Small tables with named rows and columns. After each table, cells are looked up by row and column.

reb
|  | sutegok | fer | pek |
|---|---|---|---|
| sobad | 63 | 30 | 38 |
| bek | 63 | 27 | 63 |
| beposob | 31 | 47 | 35 |
| tevi | 53 | 64 | 84 |
| genaz | 31 | 69 | 38 |
| ruguman | 29 | 50 | 36 |
| musogel | 77 | 71 | 58 |
| moz | 79 | 70 | 51 |
| zogam | 75 | 66 | 71 |
| pib | 42 | 59 | 24 |
| kabub | 79 | 50 | 71 |
| zamom | 27 | 42 | 55 |
| nez | 28 | 64 | 38 |

beposob, sutegok => 31
musogel, sutegok => 77
zamom, pek => 55
musogel, fer => 71
genaz, pek => 38
musogel, pek => 58
beposob, fer => 47
bek, sutegok => 63
nez, pek => 38
zogam, pek => 71
sobad, pek => 38
sobad, fer => 30
zamom, fer => 42
kabub, fer => 50
kabub, sutegok => 79
zogam, fer => 66
tevi, pek => 84
ruguman, fer => 50
bek, fer => 27

gopire
        zot  tisasig  nokog  geku  pelarud  kon  serigi
fir     169      126    161   112      143  152     171
gefuz    80      137    134   182      144  126     220
dil     117      153    121   125      126  146      78
gev     100      104    121   133      126  141     159
zef     103      160    113    85      145  144     126
filad   155      133    133   120      146  138     121
tosatu  136      173    118   163      116  136     175
kugeto  144       95    172   137      134  146      65
kem     148      183     73   166      149  144      55
vom     117      150    113   218      144  140     115

What is the geku of gefuz in gopire?
182
What is the serigi of zef in gopire?
126
What is the tisasig of filad in gopire?
133
What is the pelarud of gefuz in gopire?
144
What is the nokog of fir in gopire?
161
What is the zot of tosatu in gopire?
136
What is the kon of filad in gopire?
138
What is the tisasig of dil in gopire?
153
What is the serigi of fir in gopire?
171
What is the kon of fir in gopire?
152
What is the nokog of vom in gopire?
113
What is the kon of gev in gopire?
141
What is the serigi of filad in gopire?
121
What is the geku of filad in gopire?
120
What is the pelarud of vom in gopire?
144
What is the zot of filad in gopire?
155
What is the geku of tosatu in gopire?
163

Table rede
	nubiseb	zopapag	dile	kunifo	tipob	fev	vuma	zazarob
poda	179	52	58	123	75	108	104	168
rotez	160	53	56	129	79	101	107	161
nalakol	112	57	80	94	93	175	86	110
dek	193	48	57	118	71	111	103	174
talis	117	30	57	75	72	207	125	93
zogebes	113	42	67	83	82	192	106	101
modol	172	52	57	125	76	104	105	165
fovadev	51	76	36	97	87	123	127	108

What is the dile of fovadev in rede? 36
What is the fev of modol in rede? 104
What is the fev of nalakol in rede? 175
What is the tipob of dek in rede? 71
What is the zopapag of zogebes in rede? 42
What is the nubiseb of modol in rede? 172

Table luz
	tumifid	tutalo	ris
rup	0.7	0.2	0.6
vogav	0.1	0.8	0.3
rova	0.5	0.6	0.6
liba	0.6	0.5	0.7

rup, tumifid => 0.7
vogav, tutalo => 0.8
vogav, ris => 0.3
vogav, tumifid => 0.1
rova, tumifid => 0.5
rova, ris => 0.6
liba, tutalo => 0.5
rup, tutalo => 0.2
liba, ris => 0.7
rup, ris => 0.6
liba, tumifid => 0.6
rova, tutalo => 0.6
Which row has the largest tumifid? rup

vav:
	zovipum	lige	balike
figo	87.2	29.1	52.5
masuzas	21.1	56.9	60.9
lov	57.0	8.9	55.6
melu	27.9	68.1	52.4

melu, lige -> 68.1
figo, zovipum -> 87.2
masuzas, lige -> 56.9
melu, balike -> 52.4
lov, balike -> 55.6
figo, lige -> 29.1
masuzas, balike -> 60.9
melu, zovipum -> 27.9
figo, balike -> 52.5
lov, lige -> 8.9
lov, zovipum -> 57.0
masuzas, zovipum -> 21.1

ker
cols = rege, kudo, tup, sug, ziluv, tuvamu, puv, zofir
zova: [56, 56, 54, 54, 61, 112, 192, 199]
raba: [56, 57, 57, 70, 160, 198, 198, 200]
suve: [58, 85, 181, 198, 201, 199, 197, 198]
pib: [81, 175, 197, 199, 201, 200, 201, 202]
nuzuri: [58, 56, 58, 58, 102, 187, 199, 198]

sug of zova = 54
sug of nuzuri = 58
puv of raba = 198
tuvamu of pib = 200
puv of zova = 192
puv of pib = 201
zofir of zova = 199
kudo of nuzuri = 56

marofi:
,liruz,zulede,tigar,guz
fof,6040,5641,5455,5636
vazize,5866,5617,5695,5903
pev,3505,617,3494,6359
kita,5981,5738,5632,5864
sur,4403,3043,4700,6120
dedoz,4869,3446,5350,7347
kib,5843,7289,8935,5751
sef,5933,5624,5614,5846
zug,4723,3733,4926,5978
famak,5303,4700,6461,6423
kigam,3464,68,3190,6987
batuper,5990,5865,5662,5828

batuper, liruz => 5990
kigam, tigar => 3190
sef, zulede => 5624
sef, liruz => 5933
batuper, zulede => 5865
batuper, guz => 5828
sur, zulede => 3043
kita, zulede => 5738
famak, zulede => 4700
kigam, zulede => 68
vazize, zulede => 5617
fof, zulede => 5641
dedoz, guz => 7347
pev, zulede => 617
fof, liruz => 6040
famak, tigar => 6461
kita, liruz => 5981
Which row has the largest liruz? fof

vikap
|  | mit | loz | nedusa | nabi |
|---|---|---|---|---|
| zafa | 555 | -927 | 598 | 840 |
| bugaten | 646 | 828 | 644 | 538 |
| fur | 580 | 874 | 609 | 741 |

What is the nabi of bugaten in vikap?
538
What is the nabi of zafa in vikap?
840
What is the mit of fur in vikap?
580
What is the loz of zafa in vikap?
-927
What is the mit of bugaten in vikap?
646
What is the nedusa of fur in vikap?
609
What is the loz of fur in vikap?
874
What is the mit of zafa in vikap?
555
What is the nedusa of zafa in vikap?
598

vom
        big  zupus
sem     0.0    0.0
mifenu  0.8   -0.5
ponugo  0.0    0.1
varopo  0.5   -0.4
tosoba  0.8    0.4
tep     0.4   -0.8
luz     0.0    0.1
mizupi  0.4   -0.3

big of sem is 0.0
zupus of varopo is -0.4
big of ponugo is 0.0
zupus of tosoba is 0.4
big of varopo is 0.5
zupus of tep is -0.8
big of tep is 0.4
big of luz is 0.0
zupus of ponugo is 0.1
big of tosoba is 0.8
zupus of luz is 0.1
big of mizupi is 0.4
zupus of mizupi is -0.3
Row with the largest zupus: tosoba

ligov =
	bot	peg	nibos	tekefu
mibu	76	138	55	220
dodil	177	192	215	62
nuboben	219	80	209	136
sas	97	227	116	115
fise	178	62	13	193
lom	106	229	130	104

What is the peg of lom in ligov? 229
What is the peg of fise in ligov? 62
What is the bot of mibu in ligov? 76
What is the bot of sas in ligov? 97
What is the peg of sas in ligov? 227
What is the nibos of fise in ligov? 13
What is the tekefu of dodil in ligov? 62

muti:
cols = zom, tiv, pupe, sak, lasi, mis, buz
dar: [61, 160, 71, 108, 106, 227, 154]
fuvo: [82, 139, 51, 120, 230, 112, 73]
zub: [94, 125, 73, 198, 130, 219, 81]
daguku: [81, 158, 136, 125, 6, 187, 125]
gev: [124, 63, 182, 159, 95, 39, 47]
vik: [30, 145, 103, 159, 128, 38, 179]
gevelug: [31, 149, 103, 174, 38, 165, 131]
vamol: [75, 138, 85, 72, 127, 109, 240]
nepedav: [86, 69, 133, 99, 171, 186, 22]
lebi: [82, 105, 139, 101, 217, 200, 162]
maganut: [153, 97, 108, 192, 144, 153, 11]
vuv: [145, 92, 51, 150, 118, 221, 175]
tideb: [104, 55, 109, 123, 126, 208, 27]

gevelug, sak => 174
zub, tiv => 125
lebi, lasi => 217
daguku, pupe => 136
daguku, mis => 187
vik, mis => 38
maganut, sak => 192
vik, zom => 30

Table perut
	kos	vepof
tekado	68.32	68.87
bik	9.24	21.06
kikil	77.44	76.73
kar	44.55	44.31
rurasu	40.02	50.04
zunuzan	63.44	70.51

What is the vepof of zunuzan in perut? 70.51
What is the vepof of kikil in perut? 76.73
What is the kos of tekado in perut? 68.32
What is the kos of zunuzan in perut? 63.44
What is the vepof of rurasu in perut? 50.04
What is the vepof of bik in perut? 21.06
What is the vepof of tekado in perut? 68.87
What is the vepof of kar in perut? 44.31
Which row has the largest kos? kikil

peki:
        galub  gasug  sulef  fumene   nus  neka  turesu  lufup  nosi
temika   44.0   45.0   41.2    48.2  15.0  11.8    43.0   47.4  70.1
mos      30.8   28.1   32.5    12.4  26.4  33.5    29.6   25.6  22.6
tuk      47.5   57.3   46.6    30.1  20.5  39.6    40.0   50.2  59.4
ziluto   32.8   42.3   35.3    25.3  27.1  43.8    33.9   38.2  32.4
tiviko   43.9   41.3   42.0    49.1   4.9  21.6    42.4   46.1  85.4
gepelo   51.8   43.1   39.9    34.7  14.9  18.7    38.3   50.9  67.0
pege     43.2   48.6   42.9    35.4  23.8  44.8    47.3   43.1  56.2
rir      48.4   46.9   52.2    34.1  17.6  31.1    39.7   62.1  61.3

What is the lufup of temika in peki? 47.4
What is the gasug of pege in peki? 48.6
What is the neka of temika in peki? 11.8
What is the galub of tuk in peki? 47.5
What is the lufup of rir in peki? 62.1
What is the gasug of rir in peki? 46.9
What is the turesu of temika in peki? 43.0
Row with the largest nosi: tiviko

